Below are the code and all the weights of a small trained network. Each question names an input and a class and asks about switching units off, where a switched-off unit gives its printed mean instead of its output.

import numpy as np


def w(rows, s, z=0):
    codes = np.array(rows[::2]) - 128.0
    scale = np.full(codes.shape[1], s)
    scale[-1] = z or s
    return codes * scale


def f(y):
    return np.maximum(y, 0)


def log_softmax(a):
    a = a - a.max(-1, keepdims=True)
    return a - np.log(np.exp(a).sum(-1, keepdims=True))


def net(x, mask):
    res = np.array(x, float).reshape(1, 8) / 4 @ E
    y = f(res @ A[0][:, :-1].T + A[0][:, -1])
    res = res + np.where(mask, y, B[0][:, -1]) @ B[0][:, :-1]
    return log_softmax(res[-1] @ U[:, :-1].T + U[:, -1])


A, B = {}, {}
E = w([
[2,59,198,94,129,90],'x0',
[164,245,145,153,68,95],'x1',
[121,136,75,44,107,215],'x2',
[205,114,124,71,135,94],'x3',
[158,126,107,37,175,34],'x4',
[105,34,128,75,37,154],'x5',
[163,152,236,116,135,174],'x6',
[162,134,116,114,20,59],'x7',
],0.0091)
A[0] = w([
[122,180,132,133,95,107,78],'n1',
[100,105,74,168,120,201,4],'n2',
[87,142,111,114,133,5,186],'n3',
[116,219,112,128,80,123,160],'n4',
[134,102,167,73,79,155,183],'n5',
[109,164,147,146,149,151,51],'n6',
[79,113,140,110,128,110,203],'n7',
[142,86,106,84,49,153,111],'n8',
[120,130,68,157,135,161,44],'n9',
[168,188,115,131,102,104,104],'n10',
[96,177,205,112,181,132,147],'n11',
[53,84,116,130,127,100,119],'n12',
[178,133,120,163,124,189,229],'n13',
[139,121,59,73,210,119,153],'n14',
],0.015,0.0026)
B[0] = w([
[189,90,81,220,119,122,180],'n1',
[99,155,83,169,152,164,205],'n2',
[185,52,96,109,185,82,251],'n3',
[179,164,57,167,99,143,214],'n4',
[214,133,186,29,128,98,214],'n5',
[123,148,173,142,145,190,173],'n6',
[185,59,175,68,97,130,198],'n7',
[190,147,229,76,130,182,230],'n8',
[158,164,77,149,138,120,178],'n9',
[203,168,119,129,52,106,208],'n10',
[136,232,224,93,186,126,220],'n11',
[104,19,127,164,121,169,223],'n12',
[125,174,101,91,227,135,208],'n13',
[102,48,1,41,93,154,223],'n14',
],0.0091,0.013)
U = w([
[76,133,99,126,142,89,34],'0',
[73,143,93,88,175,118,46],'1',
[2,48,172,221,153,168,124],'2',
[149,127,223,104,195,72,254],'3',
[89,188,105,147,157,212,112],'4',
[111,78,139,76,78,189,176],'5',
[160,184,118,175,56,98,42],'6',
[127,64,44,129,154,102,153],'7',
],0.012,0.0057)

Each question gives the input, the list of numbers given to net, and the class t.
The units are the neurons (one row each of A and B). Each row of codes is followed by its name. A weight is (code - 128) times the scale printed after its matrix; where a second scale follows, it is the last column's (A, B and U).
mask holds one flag per neuron, in row order. A switched-off neuron (its flag False) gives its mean, the last column of its row in B, instead of its output. The means were averaged over made-up inputs and are rounded, as every weight is.
A unit's drop is (log p(t) with every unit on - log p(t) with that unit switched off) / (log p(t) with every unit on - log p(t) with every unit switched off).
The circuit of an input: a set's keep is (log p(t) with only the set's units on - log p(t) with every unit switched off) / (log p(t) with every unit on - log p(t) with every unit switched off). Starting from the 12 units with the biggest drops (on a tie, the unit counted first), units are removed one at a time, each time the one whose removal leaves the highest keep (on an exact tie, the one counted first), for as long as the keep stays at least 0.8.
units of the circuit, in order: the units of the circuit, biggest drop first
most important unit: the unit with the biggest drop
top k neurons: the k neurons with the biggest drops, biggest first
drop of u: that unit's drop, to one decimal
input [6,-3,2,7,1,8,8,-8], class 3: units of the circuit, in order -> [n5]
input [0,1,8,-1,-2,6,7,7], class 3: units of the circuit, in order -> [n5 n14]
input [-3,-3,8,-7,1,1,-4,7], class 4: top 4 neurons -> [n2 n7 n3 n9]
input [-1,3,4,-4,-8,4,7,3], class 4: units of the circuit, in order -> [n13 n2]
input [3,2,-3,3,-3,0,-2,-4], class 2: units of the circuit, in order -> [n5 n10 n3]
input [3,-4,4,-6,4,5,7,-8], class 3: top 4 neurons -> [n11 n5 n4 n10]
input [3,-2,-3,3,-2,2,-6,-4], class 2: units of the circuit, in order -> [n12 n5 n10]
input [5,-8,-2,-4,0,-3,4,-6], class 2: top 2 neurons -> [n12 n5]
input [5,5,0,-4,-4,8,6,-3], class 3: top 3 neurons -> [n14 n5 n11]
input [-1,-4,-2,3,-6,-1,-2,1], class 4: units of the circuit, in order -> [n3 n7]
input [-2,4,-1,-1,7,-2,1,-5], class 7: top 3 neurons -> [n14 n8 n5]
input [-4,-1,-2,-7,-7,7,-4,-8], class 4: top 3 neurons -> [n9 n13 n2]
input [3,2,2,5,3,8,2,-1], class 3: top 3 neurons -> [n5 n14 n8]
input [1,6,3,8,6,-6,2,5], class 6: most important unit -> n10
input [-1,-2,8,-3,3,1,7,7], class 3: top 4 neurons -> [n14 n5 n12 n8]
input [-7,-7,3,-6,-1,0,-6,-1], class 4: top 3 neurons -> [n3 n2 n7]
input [-8,-3,1,0,2,5,-5,3], class 5: top 2 neurons -> [n8 n3]
input [3,5,-5,-5,3,-5,-7,-3], class 7: top 2 neurons -> [n8 n3]
input [5,-8,1,-2,5,4,8,5], class 3: top 2 neurons -> [n5 n14]
input [-1,3,-7,-4,6,2,0,3], class 7: units of the circuit, in order -> [n11]
input [0,8,7,-3,6,3,4,-4], class 6: top 2 neurons -> [n4 n3]
input [4,1,-5,6,-5,7,-1,2], class 3: top 2 neurons -> [n14 n5]
input [1,-7,-4,7,-5,-8,-4,-6], class 1: drop of n10 -> 0.1
input [-2,7,-3,5,-5,7,-4,-8], class 4: drop of n3 -> 0.2
input [-8,-3,5,1,4,6,-5,3], class 5: drop of n8 -> 1.4
input [6,1,5,0,2,5,4,5], class 3: drop of n14 -> 0.6
input [0,3,-2,7,-6,7,1,-8], class 3: units of the circuit, in order -> [n14]
